Here is a tiny trained network, its code and every weight. The questions are about switching its units off for an input and a class, where a switched-off unit gives its printed mean instead of its output.

import numpy as np


def w(rows, s, z=0):
    codes = np.array(rows[::2]) - 128.0
    scale = np.full(codes.shape[1], s)
    scale[-1] = z or s
    return codes * scale


def norm(h):
    return h / np.sqrt((h * h).mean(-1, keepdims=True) + 1e-5)


def f(y):
    return np.maximum(y, 0)


def log_softmax(a):
    a = a - a.max(-1, keepdims=True)
    return a - np.log(np.exp(a).sum(-1, keepdims=True))


def net(x, mask):
    res = np.array(x, float).reshape(1, 7) / 4 @ E
    u = 0
    for l in range(3):
        y = f(norm(res) @ A[l][:, :-1].T + A[l][:, -1])
        res = res + np.where(mask[u : u + 12], y, B[l][:, -1]) @ B[l][:, :-1]
        u += 12
    return log_softmax(norm(res)[-1] @ U[:, :-1].T + U[:, -1])


A, B = {}, {}
E = w([
[209,124,10,136],'x0',
[229,50,186,131],'x1',
[71,4,42,221],'x2',
[140,173,100,99],'x3',
[107,109,166,72],'x4',
[141,212,197,182],'x5',
[144,1,185,142],'x6',
],0.0075)
A[0] = w([
[129,128,119,68,146],'L0N0',
[102,152,134,196,158],'L0N1',
[136,98,144,171,131],'L0N2',
[94,155,108,154,87],'L0N3',
[156,158,186,193,3],'L0N4',
[118,80,2,133,124],'L0N5',
[58,136,125,200,109],'L0N6',
[109,183,159,134,47],'L0N7',
[133,93,91,155,50],'L0N8',
[151,93,96,152,57],'L0N9',
[63,117,138,131,98],'L0N10',
[171,119,93,98,172],'L0N11',
],0.016,0.0047)
B[0] = w([
[107,175,170,177,170],'L0N0',
[145,144,191,203,183],'L0N1',
[81,169,121,159,179],'L0N2',
[154,81,159,146,162],'L0N3',
[155,182,146,54,161],'L0N4',
[161,2,100,46,255],'L0N5',
[117,99,196,246,193],'L0N6',
[120,130,151,161,172],'L0N7',
[129,120,121,197,166],'L0N8',
[93,129,130,164,165],'L0N9',
[166,197,130,212,172],'L0N10',
[193,106,189,154,184],'L0N11',
],0.0074,0.008)
A[1] = w([
[75,39,168,40,104],'L1N0',
[51,35,66,105,170],'L1N1',
[66,85,128,130,93],'L1N2',
[204,128,131,113,90],'L1N3',
[61,116,190,122,253],'L1N4',
[131,123,50,124,112],'L1N5',
[117,150,10,200,182],'L1N6',
[51,127,137,176,50],'L1N7',
[106,145,178,105,81],'L1N8',
[79,53,19,146,114],'L1N9',
[106,124,24,172,120],'L1N10',
[101,120,17,165,93],'L1N11',
],0.011,0.005)
B[1] = w([
[161,99,90,136,197],'L1N0',
[209,143,78,91,228],'L1N1',
[148,165,133,154,160],'L1N2',
[115,199,144,160,161],'L1N3',
[160,108,112,189,254],'L1N4',
[113,99,104,147,151],'L1N5',
[158,60,127,136,185],'L1N6',
[111,155,176,182,158],'L1N7',
[141,96,69,145,161],'L1N8',
[254,66,72,87,213],'L1N9',
[147,36,67,141,165],'L1N10',
[163,40,38,80,160],'L1N11',
],0.0096,0.0071)
A[2] = w([
[103,125,127,140,66],'L2N0',
[199,129,55,117,117],'L2N1',
[118,154,113,78,144],'L2N2',
[56,138,185,93,197],'L2N3',
[3,126,136,171,116],'L2N4',
[150,151,80,187,245],'L2N5',
[85,157,58,133,162],'L2N6',
[133,145,81,63,186],'L2N7',
[187,183,99,178,246],'L2N8',
[160,135,45,73,77],'L2N9',
[172,102,210,185,170],'L2N10',
[162,150,137,118,3],'L2N11',
],0.015,0.0043)
B[2] = w([
[106,153,147,135,129],'L2N0',
[59,128,110,92,204],'L2N1',
[103,183,78,162,137],'L2N2',
[76,154,2,152,147],'L2N3',
[107,140,196,177,153],'L2N4',
[45,55,178,93,215],'L2N5',
[182,96,176,98,136],'L2N6',
[57,89,142,161,156],'L2N7',
[50,133,185,26,238],'L2N8',
[70,81,130,145,171],'L2N9',
[208,101,99,62,248],'L2N10',
[140,155,161,140,136],'L2N11',
],0.0092,0.012)
U = w([
[22,246,101,108,131],'0',
[102,157,157,250,136],'1',
[139,211,173,38,169],'2',
[56,138,78,89,44],'3',
[101,188,46,143,2],'4',
[178,53,37,130,204],'5',
],0.017,0.0097)

Each question gives the input, the list of numbers given to net, and the class t.
The units are the neurons (one row each of A and B). Each row of codes is followed by its name. A weight is (code - 128) times the scale printed after its matrix; where a second scale follows, it is the last column's (A, B and U).
mask holds one flag per neuron, layer by layer. A switched-off neuron (its flag False) gives its mean, the last column of its row in B, instead of its output. The means were averaged over made-up inputs and are rounded, as every weight is.
A unit's drop is (log p(t) with every unit on - log p(t) with that unit switched off) / (log p(t) with every unit on - log p(t) with every unit switched off).
The circuit of an input: a set's keep is (log p(t) with only the set's units on - log p(t) with every unit switched off) / (log p(t) with every unit on - log p(t) with every unit switched off). Starting from the 12 units with the biggest drops (on a tie, the unit counted first), units are removed one at a time, each time the one whose removal leaves the highest keep (on an exact tie, the one counted first), for as long as the keep stays at least 0.8.
units of the circuit, in order: the units of the circuit, biggest drop first
most important unit: the unit with the biggest drop
top k neurons: the k neurons with the biggest drops, biggest first
top k neurons in layer l: the k neurons of layer l with the biggest drops, biggest first
drop when u is switched off: that unit's drop, to one decimal
input [6,-2,-4,5,-4,-1,-8], class 0: units of the circuit, in order => (L2N10; L1N9)
input [-7,-7,1,2,3,-5,4], class 1: top 2 neurons => (L0N5; L0N10)
input [-8,1,1,-7,7,1,3], class 1: units of the circuit, in order => (L0N5; L1N9; L2N8)
input [-5,3,3,-3,8,3,2], class 1: units of the circuit, in order => (L0N5; L1N9)
input [-7,-1,7,3,-6,0,3], class 1: top 3 neurons in layer 0 => (L0N6; L0N1; L0N10)
input [-4,-7,-3,4,6,-3,5], class 0: units of the circuit, in order => (L1N9; L0N5; L2N3)
input [7,1,-8,-5,-4,-4,-5], class 2: top neuron => (L0N11)
input [-6,3,3,-6,2,4,8], class 1: top 3 neurons => (L0N5; L1N9; L0N2)
input [7,1,-5,-5,-3,-5,-1], class 3: top 2 neurons => (L2N1; L1N3)
input [8,5,-6,0,1,-7,4], class 2: top 2 neurons => (L1N3; L0N11)
input [-2,4,5,0,-1,8,7], class 1: top 4 neurons => (L0N5; L1N9; L0N2; L1N1)
input [-2,-6,-1,8,5,-3,3], class 0: top 2 neurons in layer 0 => (L0N10; L0N0)
input [-5,-4,-7,6,2,-7,3], class 0: top 2 neurons => (L0N6; L0N5)
input [-6,4,4,4,-4,6,1], class 1: most important unit => L0N6
input [-8,-3,-3,2,-7,-7,4], class 1: top 2 neurons in layer 2 => (L2N4; L2N1)
input [-8,5,2,-6,6,4,1], class 1: top 2 neurons in layer 2 => (L2N4; L2N8)
input [5,4,-4,1,7,-1,-8], class 0: top 2 neurons in layer 0 => (L0N6; L0N1)
input [-5,-4,-6,1,-6,5,-5], class 0: top 2 neurons in layer 1 => (L1N9; L1N1)
input [2,5,3,4,8,2,-8], class 2: drop when L0N11 is switched off => 0.3
input [-5,2,3,3,4,4,0], class 1: drop when L0N6 is switched off => 0.2
input [0,-3,-7,6,-7,-8,-5], class 0: drop when L2N10 is switched off => 0.1
input [-4,2,-3,-3,-1,-4,-6], class 0: most important unit => L0N11
